Both labels of each row
246 44 4 55 67 -32 24 108 -366 -4 54 -82 118 187 15 -35 -545 41 -34 -36 24 23 -106 -16 4 47 2 20 -38 -70 1 45 353 123 87 24 -12 36 -255 -27 -315 -12 34 25 -17 -16 18 -40 -105 97 128 244 86 67 22 -119 -18 => Z/F
68 -36 24 153 -5 61 98 -133 123 -5 -83 -36 139 -56 129 46 -583 -296 -47 -19 -21 98 -40 254 -99 226 -93 114 -144 -150 -144 36 65 83 135 44 60 159 -848 -61 -186 35 -23 85 121 24 -26 -43 -33 116 201 228 52 -18 114 -49 85 => V/H
132 103 34 69 -12 38 94 194 -363 -47 -58 -190 133 89 54 -81 -304 219 -55 143 22 35 -108 62 -19 -128 -25 38 -73 -44 -31 55 13 116 79 124 31 57 -367 23 -289 18 75 -7 -37 15 34 -38 -91 139 208 211 77 66 77 -71 54 => Z/T
212 -21 -64 95 78 33 150 248 -425 -50 24 -149 215 69 46 17 -257 238 -58 -12 -41 11 -137 221 -44 -117 -46 33 -7 -92 -5 22 -25 219 139 58 121 135 -551 3 -383 0 137 29 87 -23 -11 -30 -117 100 227 255 54 48 65 -216 78 => V/G
144 115 18 139 2 -30 68 318 -473 24 4 -184 218 149 49 -93 -589 125 -1 5 -14 74 -37 40 -28 -61 33 45 -6 -76 -60 -4 0 86 74 24 62 41 -351 -39 -260 27 87 95 -32 -61 22 -49 -70 123 92 127 68 18 38 -157 24 => U/F
126 -56 42 48 74 7 76 130 -98 -82 -53 -104 134 133 83 -103 118 68 -71 91 7 17 -130 172 24 45 54 19 -72 -49 -39 51 -24 204 19 27 52 12 -423 7 -117 -20 11 75 -54 21 -15 -81 -27 98 196 179 28 70 21 -61 -8 => E/G
92 64 0 132 -4 32 129 143 -472 -7 -4 -165 191 97 -16 -58 -415 49 -81 119 -36 53 -99 154 -12 -125 -115 60 -23 -99 -44 4 46 184 89 38 103 100 -549 -13 -322 21 94 59 -13 45 36 -1 -109 74 181 210 70 62 20 -177 51 => Z/G
210 -123 -40 -13 54 -16 65 82 -280 -75 -112 -65 167 217 113 -32 188 174 -111 16 -26 100 -176 303 45 24 22 31 -27 -60 -17 28 7 217 198 53 80 50 -492 10 -186 -58 30 62 -54 38 -11 -43 9 167 189 210 85 84 25 -150 83 => E/G
278 74 -22 121 9 -167 19 224 -660 -19 80 -71 202 187 -19 20 -848 129 -92 -84 4 23 -146 90 14 -125 -49 16 8 -170 -10 17 26 251 68 51 -14 95 -416 -15 -432 55 188 -10 -19 21 39 -155 -61 157 284 438 27 24 75 -188 104 => V/T
68 -149 62 -39 54 1 -28 -34 45 -96 -73 32 57 118 125 30 348 14 -88 27 -1 37 -114 158 -5 63 17 71 -25 -33 -47 67 -7 90 91 -14 23 -8 -352 -46 -45 -39 -50 62 -68 54 -43 -39 41 113 167 104 33 68 34 -30 45 => E/T
119 -37 47 129 11 -4 37 323 -349 -30 -133 -204 269 140 88 -22 -404 151 -39 251 30 18 -118 163 -2 -17 -27 115 -35 -45 -77 1 30 66 33 15 -57 110 -448 -45 -280 18 60 34 -36 52 37 -81 -17 226 195 340 36 22 74 -173 119 => V/T
260 -111 -7 76 -5 40 153 169 -583 -99 -54 -121 237 230 50 10 76 266 -207 -27 -77 114 -146 374 -15 -39 -43 4 -73 -131 -48 33 55 329 333 -9 -46 105 -802 -50 -477 14 145 110 101 -13 50 -55 -114 208 71 216 66 134 27 -223 148 => Z/T
20 -200 -54 -21 14 133 97 -200 128 -91 -56 138 -20 -24 26 87 537 -67 -74 -91 -91 43 -49 301 -99 158 -36 -7 -47 -39 -16 62 14 116 282 -4 -27 54 -607 -26 -29 -23 -6 56 76 55 -4 30 29 33 -46 -22 -35 37 56 -26 84 => E/H
48 58 -9 87 8 101 110 341 49 79 -97 -32 40 -36 119 -11 235 173 6 -5 26 30 147 46 -39 18 -6 62 -110 -26 -65 -84 78 23 -12 70 -43 18 -171 -37 -21 109 35 104 72 -39 -1 -32 -74 53 -31 -142 47 -110 27 -94 -25 => V/B
33 -16 99 57 28 138 223 -109 -4 -62 -89 -201 129 80 7 -89 74 -19 -16 286 142 27 -139 170 7 -95 -33 83 -157 -66 2 46 2 89 37 11 67 131 -387 -32 -184 -56 28 -10 -65 35 57 -8 -145 99 257 129 44 71 16 -76 28 => Y/T
139 -40 -42 55 -10 -3 99 -135 -96 -51 -18 -50 136 144 94 -108 -123 -139 -139 -93 17 47 -124 233 -5 134 13 -4 -38 -91 -47 66 -19 206 181 29 135 43 -651 0 -169 -14 42 81 -78 33 -15 3 20 197 169 186 284 16 64 -92 43 => E/T
201 -49 34 155 13 10 164 129 -379 -63 -11 -72 218 167 22 -18 -141 99 -99 73 -95 58 -67 266 -63 -63 -70 61 -86 -77 -54 66 2 264 125 23 60 110 -709 16 -348 -35 155 87 40 93 57 -8 -57 31 209 270 64 57 39 -209 86 => V/T
193 -27 -54 88 71 -81 118 91 -499 -8 102 -85 42 191 9 -35 -100 165 -108 -106 -74 61 -5 213 -42 -64 -27 -18 -4 -58 -32 40 -44 357 196 -12 1 81 -472 23 -368 -15 157 58 18 39 55 -23 -119 151 86 123 -5 105 -155 -231 50 => E/T
161 -185 -5 44 17 60 81 77 -130 -88 -29 -69 118 33 -10 -1 254 -9 -163 118 -57 -7 -85 284 -11 -68 -45 74 -106 -70 -33 -31 -6 207 125 24 54 101 -524 34 -214 -25 59 15 -50 87 61 -55 -63 74 284 306 42 77 22 -104 56 => V/G
